Here is a tiny trained network, its code and every weight. The questions are about switching its units off for an input and a target symbol, where a switched-off unit gives its printed mean instead of its output.

import numpy as np


def w(rows, s, z=0):
    codes = np.array(rows[::2]) - 128.0
    scale = np.full(codes.shape[1], s)
    scale[-1] = z or s
    return codes * scale


def f(y):
    return np.maximum(y, 0)


def softmax(a):
    e = np.exp(a - a.max(-1, keepdims=True))
    return e / e.sum(-1, keepdims=True)


def log_softmax(a):
    a = a - a.max(-1, keepdims=True)
    return a - np.log(np.exp(a).sum(-1, keepdims=True))


def net(x, mask):
    ids = ['βγδζηθξπστφψω'.index(c) for c in x.split()]
    T = len(ids)
    res = E[ids] + P[:T]
    u = 0
    for l in range(2):
        q, k, v = (res @ M[l].T for M in (Q, K, V))
        z = softmax(np.where(np.tri(T) > 0, q @ k.T / 2**0.5, -1e9)) @ v
        res = res + np.where(mask[u], z, O[l][:, -1]) @ O[l][:, :-1]
        u += 1
        y = f(res @ A[l][:, :-1].T + A[l][:, -1])
        res = res + np.where(mask[u : u + 12], y, B[l][:, -1]) @ B[l][:, :-1]
        u += 12
    return log_softmax(res[-1] @ U[:, :-1].T + U[:, -1])


Q, K, V, O, A, B = {}, {}, {}, {}, {}, {}
E = w([
[140,50,229,207,102,143,88],'β',
[123,229,195,191,76,137,194],'γ',
[63,132,93,87,116,171,218],'δ',
[211,221,94,88,170,216,150],'ζ',
[147,98,203,72,175,52,94],'η',
[78,160,96,43,72,112,123],'θ',
[72,139,112,65,63,140,154],'ξ',
[255,137,34,209,164,171,167],'π',
[98,78,121,202,111,70,186],'σ',
[86,93,117,88,36,178,164],'τ',
[123,89,176,88,149,188,32],'φ',
[197,228,194,83,145,20,153],'ψ',
[220,134,100,69,198,101,96],'ω',
],0.0083)
P = w([
[70,255,122,211,219,67,20],'0',
[131,75,157,84,95,151,157],'1',
[140,68,151,86,101,151,156],'2',
[139,72,150,82,97,141,158],'3',
[136,65,147,78,95,142,164],'4',
[139,65,141,72,96,141,159],'5',
[142,65,148,72,95,136,158],'6',
],0.0039)
Q[0] = w([
[221,152,179,159,251,119,73],'0.h1',
[155,110,151,222,144,137,122],'0.h1',
],0.013)
K[0] = w([
[255,62,179,11,92,156,175],'0.h1',
[147,19,149,170,15,180,205],'0.h1',
],0.011)
V[0] = w([
[97,23,162,106,50,204,71],'0.h1',
[58,81,40,230,100,194,254],'0.h1',
],0.0052)
O[0] = w([
[2,87,88,178,183,162,79,76],'0.h1',
[111,141,4,204,24,120,161,4],'0.h1',
],0.0065,0.0026)
A[0] = w([
[160,157,82,130,173,162,131,203],'0.n1',
[147,154,101,112,169,163,132,253],'0.n2',
[153,104,157,90,110,42,173,174],'0.n3',
[141,141,164,50,164,125,102,253],'0.n4',
[148,99,118,173,132,159,145,238],'0.n5',
[101,140,165,170,120,92,134,224],'0.n6',
[9,63,150,98,149,174,99,232],'0.n7',
[141,96,166,127,156,85,89,199],'0.n8',
[124,109,39,140,93,91,143,215],'0.n9',
[156,109,129,208,142,131,127,211],'0.n10',
[22,117,59,96,95,113,145,202],'0.n11',
[96,165,150,145,72,100,145,237],'0.n12',
],0.011,0.0031)
B[0] = w([
[154,199,52,61,122,141,144,172],'0.n1',
[142,161,101,67,144,144,118,193],'0.n2',
[204,119,170,157,155,117,158,186],'0.n3',
[156,119,157,107,168,177,126,254],'0.n4',
[140,182,153,72,85,56,79,158],'0.n5',
[97,149,223,153,13,106,160,152],'0.n6',
[39,116,166,104,181,113,45,193],'0.n7',
[142,79,153,165,151,97,65,183],'0.n8',
[132,108,52,149,53,45,139,147],'0.n9',
[128,166,172,110,33,32,80,148],'0.n10',
[4,154,100,183,65,104,101,156],'0.n11',
[114,182,150,126,1,146,188,160],'0.n12',
],0.0078,0.0089)
Q[1] = w([
[187,161,72,69,102,204,155],'1.h1',
[158,25,158,84,253,161,63],'1.h1',
],0.0077)
K[1] = w([
[224,225,1,27,175,174,212],'1.h1',
[194,3,141,144,222,163,107],'1.h1',
],0.007)
V[1] = w([
[175,180,8,48,245,187,100],'1.h1',
[207,86,161,186,157,21,3],'1.h1',
],0.0048)
O[1] = w([
[196,23,102,92,34,242,107,209],'1.h1',
[153,12,119,40,245,2,59,254],'1.h1',
],0.0054,0.0038)
A[1] = w([
[71,147,85,106,150,101,95,78],'1.n1',
[99,86,142,101,192,128,35,144],'1.n2',
[175,3,139,65,190,149,61,117],'1.n3',
[147,58,114,84,73,168,188,170],'1.n4',
[178,204,82,127,42,192,239,97],'1.n5',
[169,185,113,112,103,211,181,90],'1.n6',
[9,130,78,238,90,60,123,133],'1.n7',
[205,198,138,115,51,136,246,168],'1.n8',
[109,136,128,77,169,49,179,136],'1.n9',
[152,112,185,94,119,214,205,187],'1.n10',
[121,120,162,117,68,105,153,232],'1.n11',
[24,156,200,128,91,171,74,254],'1.n12',
],0.0063,0.0046)
B[1] = w([
[148,109,113,145,163,92,37,151],'1.n1',
[49,85,96,92,103,149,135,215],'1.n2',
[109,83,79,164,97,136,226,255],'1.n3',
[193,95,100,139,148,133,61,186],'1.n4',
[45,86,155,175,55,97,128,201],'1.n5',
[73,97,184,203,112,129,104,183],'1.n6',
[176,97,40,229,174,114,121,186],'1.n7',
[91,100,207,124,77,64,131,200],'1.n8',
[143,115,191,184,186,87,114,172],'1.n9',
[194,140,150,165,189,167,90,199],'1.n10',
[213,194,88,68,138,141,117,167],'1.n11',
[98,253,93,67,153,238,133,191],'1.n12',
],0.0066,0.016)
U = w([
[115,135,149,100,171,100,45,121],'β',
[100,161,192,118,118,116,221,179],'γ',
[84,105,69,164,79,128,190,43],'δ',
[131,100,162,180,102,170,70,105],'ζ',
[85,63,168,155,144,96,211,14],'η',
[152,217,166,2,153,180,118,221],'θ',
[124,189,109,98,140,165,160,251],'ξ',
[147,120,95,44,50,55,104,111],'π',
[165,123,95,201,148,83,158,94],'σ',
[130,157,43,161,152,179,105,62],'τ',
[52,106,93,59,99,157,138,79],'φ',
[209,156,221,98,184,110,159,76],'ψ',
[203,102,40,105,157,148,133,225],'ω',
],0.0067,0.0029)

Each question gives the input, a string of symbols that net reads in full, and the target symbol t.
The units are the heads (2 rows each of Q, K, V and O) and the neurons (one row each of A and B). Each row of codes is followed by its name. A weight is (code - 128) times the scale printed after its matrix; where a second scale follows, it is the last column's (O, A, B and U).
mask holds one flag per unit, layer by layer, with each layer's heads first. A switched-off unit (its flag False) gives its mean, the last column of its rows in O or B, instead of its output. The means were averaged over made-up inputs and are rounded, as every weight is.
A unit's drop is (log p(t) with every unit on - log p(t) with that unit switched off) / (log p(t) with every unit on - log p(t) with every unit switched off).
The circuit of an input: a set's keep is (log p(t) with only the set's units on - log p(t) with every unit switched off) / (log p(t) with every unit on - log p(t) with every unit switched off). Starting from the 12 units with the biggest drops (on a tie, the unit counted first), units are removed one at a time, each time the one whose removal leaves the highest keep (on an exact tie, the one counted first), for as long as the keep stays at least 0.8.
circuit, biggest first: the units of the circuit, biggest drop first
most important unit: the unit with the biggest drop
k most important neurons: the k neurons with the biggest drops, biggest first
top k neurons in layer l: the k neurons of layer l with the biggest drops, biggest first
drop when u is switched off: that unit's drop, to one decimal
input δ β ξ ψ σ, target σ: most important unit -> 1.n7
input φ σ ζ σ δ, target φ: 2 most important neurons -> (0.n7, 1.n2)
input τ ω τ, target τ: 4 most important neurons -> (1.n7, 0.n11, 1.n12, 0.n7)
input β σ ζ ω τ τ τ, target β: top 2 neurons in layer 0 -> (0.n7, 0.n6)
input τ ζ ω ξ δ ψ θ, target τ: 2 most important neurons -> (0.n11, 1.n7)
input φ γ τ, target φ: 2 most important neurons -> (0.n7, 1.n2)
input β τ σ β δ, target β: 2 most important neurons -> (0.n7, 1.n3)
input φ σ τ θ τ ξ, target φ: 3 most important neurons -> (0.n7, 1.n2, 0.n8)
input ψ ζ ζ ζ ω δ, target ψ: circuit, biggest first -> (0.h1, 0.n3, 1.n2)
input ξ ω τ φ ζ ω η, target η: top 2 neurons in layer 0 -> (0.n8, 0.n3)
input β φ ζ θ ζ θ θ, target β: 2 most important neurons -> (0.n11, 0.n7)
input δ θ ζ φ δ ψ θ, target δ: 2 most important neurons -> (0.n11, 1.n7)
input δ φ η β γ ζ ξ, target δ: 2 most important neurons -> (0.n11, 1.n7)
input τ β φ δ, target τ: most important unit -> 0.h1
input τ θ σ φ θ θ, target τ: 4 most important neurons -> (1.n7, 0.n11, 1.n12, 1.n8)
input β η ξ β ζ δ, target β: top 2 neurons in layer 0 -> (0.n7, 0.n11)
input η ζ σ, target σ: 3 most important neurons -> (1.n7, 0.n9, 0.n4)
input σ ξ β σ ω ξ, target σ: drop when 0.n10 is switched off -> 0.2
input ω β θ, target ω: drop when 0.n4 is switched off -> 0.1
input η σ ξ ξ τ τ η, target η: top neuron in layer 0 -> (0.n8)
input β τ ω ω ζ φ τ, target β: top 2 neurons in layer 0 -> (0.n7, 0.n11)
input ψ π φ ω ω δ, target ψ: top 2 neurons in layer 0 -> (0.n3, 0.n7)
input σ δ ζ θ θ, target σ: drop when 0.n11 is switched off -> 0.4
input θ ζ π τ ξ, target θ: drop when 1.n9 is switched off -> 0.0
input δ ζ σ ω θ, target δ: top 3 neurons in layer 1 -> (1.n7, 1.n5, 1.n10)
input δ θ ζ β ξ φ γ, target γ: 2 most important neurons -> (1.n8, 0.n12)
input τ ω β τ ζ ψ, target ψ: most important unit -> 0.n3
input ζ ω ω η ξ ζ φ, target φ: top 2 neurons in layer 1 -> (1.n2, 1.n3)
